Below are the code and all the weights of a small trained network. Each question names an input and a class and asks about switching units off, where a switched-off unit gives its printed mean instead of its output.

import numpy as np


def w(rows, s, z=0):
    codes = np.array(rows[::2]) - 128.0
    scale = np.full(codes.shape[1], s)
    scale[-1] = z or s
    return codes * scale


def norm(h):
    return h / np.sqrt((h * h).mean(-1, keepdims=True) + 1e-5)


def f(y):
    return np.maximum(y, 0)


def log_softmax(a):
    a = a - a.max(-1, keepdims=True)
    return a - np.log(np.exp(a).sum(-1, keepdims=True))


def net(x, mask):
    res = np.array(x, float).reshape(1, 3) / 4 @ E
    u = 0
    for l in range(4):
        y = f(norm(res) @ A[l][:, :-1].T + A[l][:, -1])
        res = res + np.where(mask[u : u + 7], y, B[l][:, -1]) @ B[l][:, :-1]
        u += 7
    return log_softmax(norm(res)[-1] @ U[:, :-1].T + U[:, -1])


A, B = {}, {}
E = w([
[81,146,98,51,139,123,201,125,132],'x0',
[195,128,129,135,104,85,154,193,140],'x1',
[106,181,112,84,2,153,71,74,34],'x2',
],0.0049)
A[0] = w([
[88,129,122,79,78,113,61,3,99,97],'L0N0',
[132,125,157,239,156,144,36,75,162,81],'L0N1',
[79,100,126,134,142,132,37,7,90,5],'L0N2',
[127,138,142,239,186,154,21,81,152,53],'L0N3',
[71,175,159,71,42,126,122,55,110,110],'L0N4',
[182,114,138,154,69,99,78,176,107,61],'L0N5',
[210,108,113,244,182,108,141,243,173,154],'L0N6',
],0.0053,0.0023)
B[0] = w([
[112,110,139,137,140,190,77,146,71,220],'L0N0',
[122,21,96,149,115,162,150,55,104,189],'L0N1',
[127,145,232,115,2,210,195,89,219,188],'L0N2',
[99,13,104,122,103,125,160,49,69,188],'L0N3',
[163,55,61,101,181,186,150,125,100,221],'L0N4',
[126,252,107,166,181,97,135,173,174,172],'L0N5',
[115,141,184,91,194,79,95,190,175,254],'L0N6',
],0.0072,0.0069)
A[1] = w([
[204,121,153,120,43,88,114,198,109,109],'L1N0',
[152,31,63,125,141,53,177,118,88,162],'L1N1',
[212,238,175,247,24,255,10,136,116,87],'L1N2',
[161,154,170,185,11,47,120,107,172,53],'L1N3',
[151,212,241,175,58,13,93,197,204,5],'L1N4',
[66,165,65,144,74,169,85,7,12,167],'L1N5',
[72,32,132,60,176,61,210,73,179,84],'L1N6',
],0.0048,0.0011)
B[1] = w([
[159,132,88,126,194,113,164,164,150,151],'L1N0',
[152,190,161,181,94,146,76,127,110,183],'L1N1',
[94,151,145,205,162,42,31,140,139,208],'L1N2',
[104,144,140,113,144,125,195,71,176,135],'L1N3',
[63,168,236,106,111,121,218,204,174,202],'L1N4',
[159,3,164,122,141,152,175,174,101,254],'L1N5',
[155,211,88,194,79,94,78,169,86,249],'L1N6',
],0.006,0.0053)
A[2] = w([
[135,145,120,97,116,122,92,82,144,91],'L2N0',
[123,29,103,26,72,252,169,10,86,149],'L2N1',
[48,255,96,99,24,171,191,54,126,197],'L2N2',
[108,42,192,234,122,99,30,43,121,164],'L2N3',
[214,47,136,109,149,148,151,216,124,106],'L2N4',
[102,109,197,74,89,85,172,162,155,63],'L2N5',
[142,183,169,104,129,93,114,109,203,1],'L2N6',
],0.0065,0.0012)
B[2] = w([
[126,112,133,129,142,130,155,153,133,128],'L2N0',
[113,70,227,119,2,231,201,141,79,245],'L2N1',
[158,107,71,111,136,100,154,88,90,144],'L2N2',
[171,101,85,127,180,140,84,164,82,204],'L2N3',
[98,143,105,76,119,117,164,113,97,184],'L2N4',
[119,209,125,204,111,160,89,129,129,158],'L2N5',
[85,128,171,125,90,145,128,128,112,154],'L2N6',
],0.0093,0.011)
A[3] = w([
[120,203,199,102,130,107,156,195,230,2],'L3N0',
[176,177,164,143,47,156,26,151,119,170],'L3N1',
[135,147,150,66,151,61,156,165,81,165],'L3N2',
[242,153,89,178,137,153,204,110,145,61],'L3N3',
[52,199,22,77,117,155,153,100,55,228],'L3N4',
[191,184,58,79,86,104,140,111,139,8],'L3N5',
[79,33,210,247,68,209,120,1,163,143],'L3N6',
],0.0072,0.00085)
B[3] = w([
[69,164,254,196,57,74,124,131,152,244],'L3N0',
[110,36,142,108,252,116,196,121,176,172],'L3N1',
[111,142,120,151,112,155,154,22,149,182],'L3N2',
[116,115,136,70,143,59,111,140,150,142],'L3N3',
[180,77,135,72,80,71,190,114,155,173],'L3N4',
[95,171,76,115,175,96,161,93,153,148],'L3N5',
[120,124,160,5,7,168,206,210,64,254],'L3N6',
],0.0074,0.0075)
U = w([
[150,158,58,53,127,42,194,63,169,127],'0',
[58,218,252,197,139,62,111,166,209,168],'1',
[118,193,80,114,138,194,57,76,184,26],'2',
[130,54,164,60,41,231,169,139,62,177],'3',
[167,77,94,176,255,116,16,178,94,142],'4',
[140,212,79,108,143,216,49,63,207,1],'5',
],0.0081,0.0052)

Each question gives the input, the list of numbers given to net, and the class t.
The units are the neurons (one row each of A and B). Each row of codes is followed by its name. A weight is (code - 128) times the scale printed after its matrix; where a second scale follows, it is the last column's (A, B and U).
mask holds one flag per neuron, layer by layer. A switched-off neuron (its flag False) gives its mean, the last column of its row in B, instead of its output. The means were averaged over made-up inputs and are rounded, as every weight is.
A unit's drop is (log p(t) with every unit on - log p(t) with that unit switched off) / (log p(t) with every unit on - log p(t) with every unit switched off).
unit that matters most: the unit with the biggest drop
k most important neurons: the k neurons with the biggest drops, biggest first
k most important neurons of layer l: the k neurons of layer l with the biggest drops, biggest first
drop when u is switched off: that unit's drop, to one decimal
input [5,5,2], class 0: unit that matters most => L0N0
input [-8,3,8], class 4: 3 most important neurons => [L1N2, L0N5, L2N1]
input [7,-1,-4], class 0: 2 most important neurons => [L0N6, L1N6]
input [-5,1,-2], class 4: 2 most important neurons => [L0N1, L0N3]
input [-7,4,-1], class 1: 2 most important neurons => [L0N6, L0N5]
input [8,0,0], class 0: 3 most important neurons => [L0N0, L1N6, L2N1]
input [7,6,0], class 0: 2 most important neurons => [L0N6, L2N1]
input [-3,3,8], class 4: 2 most important neurons => [L1N2, L2N1]
input [-4,-1,-3], class 4: 2 most important neurons => [L0N6, L2N1]
input [-2,-6,-5], class 4: 2 most important neurons => [L2N3, L1N6]
input [1,-2,-3], class 1: 2 most important neurons => [L0N1, L2N1]
input [8,5,-1], class 0: 3 most important neurons => [L0N6, L2N1, L2N2]
input [-4,-6,-6], class 4: 2 most important neurons => [L2N3, L1N6]
input [-2,-1,-2], class 4: unit that matters most => L0N6
input [8,8,0], class 1: 2 most important neurons of layer 3 => [L3N0, L3N6]
input [0,8,5], class 1: 2 most important neurons => [L0N5, L0N3]
input [0,4,3], class 0: 3 most important neurons of layer 2 => [L2N1, L2N3, L2N5]
input [0,2,2], class 0: 2 most important neurons of layer 3 => [L3N6, L3N4]
input [-3,3,7], class 4: 2 most important neurons => [L1N2, L2N1]
input [-4,4,-4], class 1: unit that matters most => L0N6
input [5,1,-1], class 0: 2 most important neurons => [L0N6, L2N1]
input [0,-2,-2], class 4: drop when L2N1 is switched off => 0.3
input [-4,1,-2], class 4: drop when L0N1 is switched off => 0.8
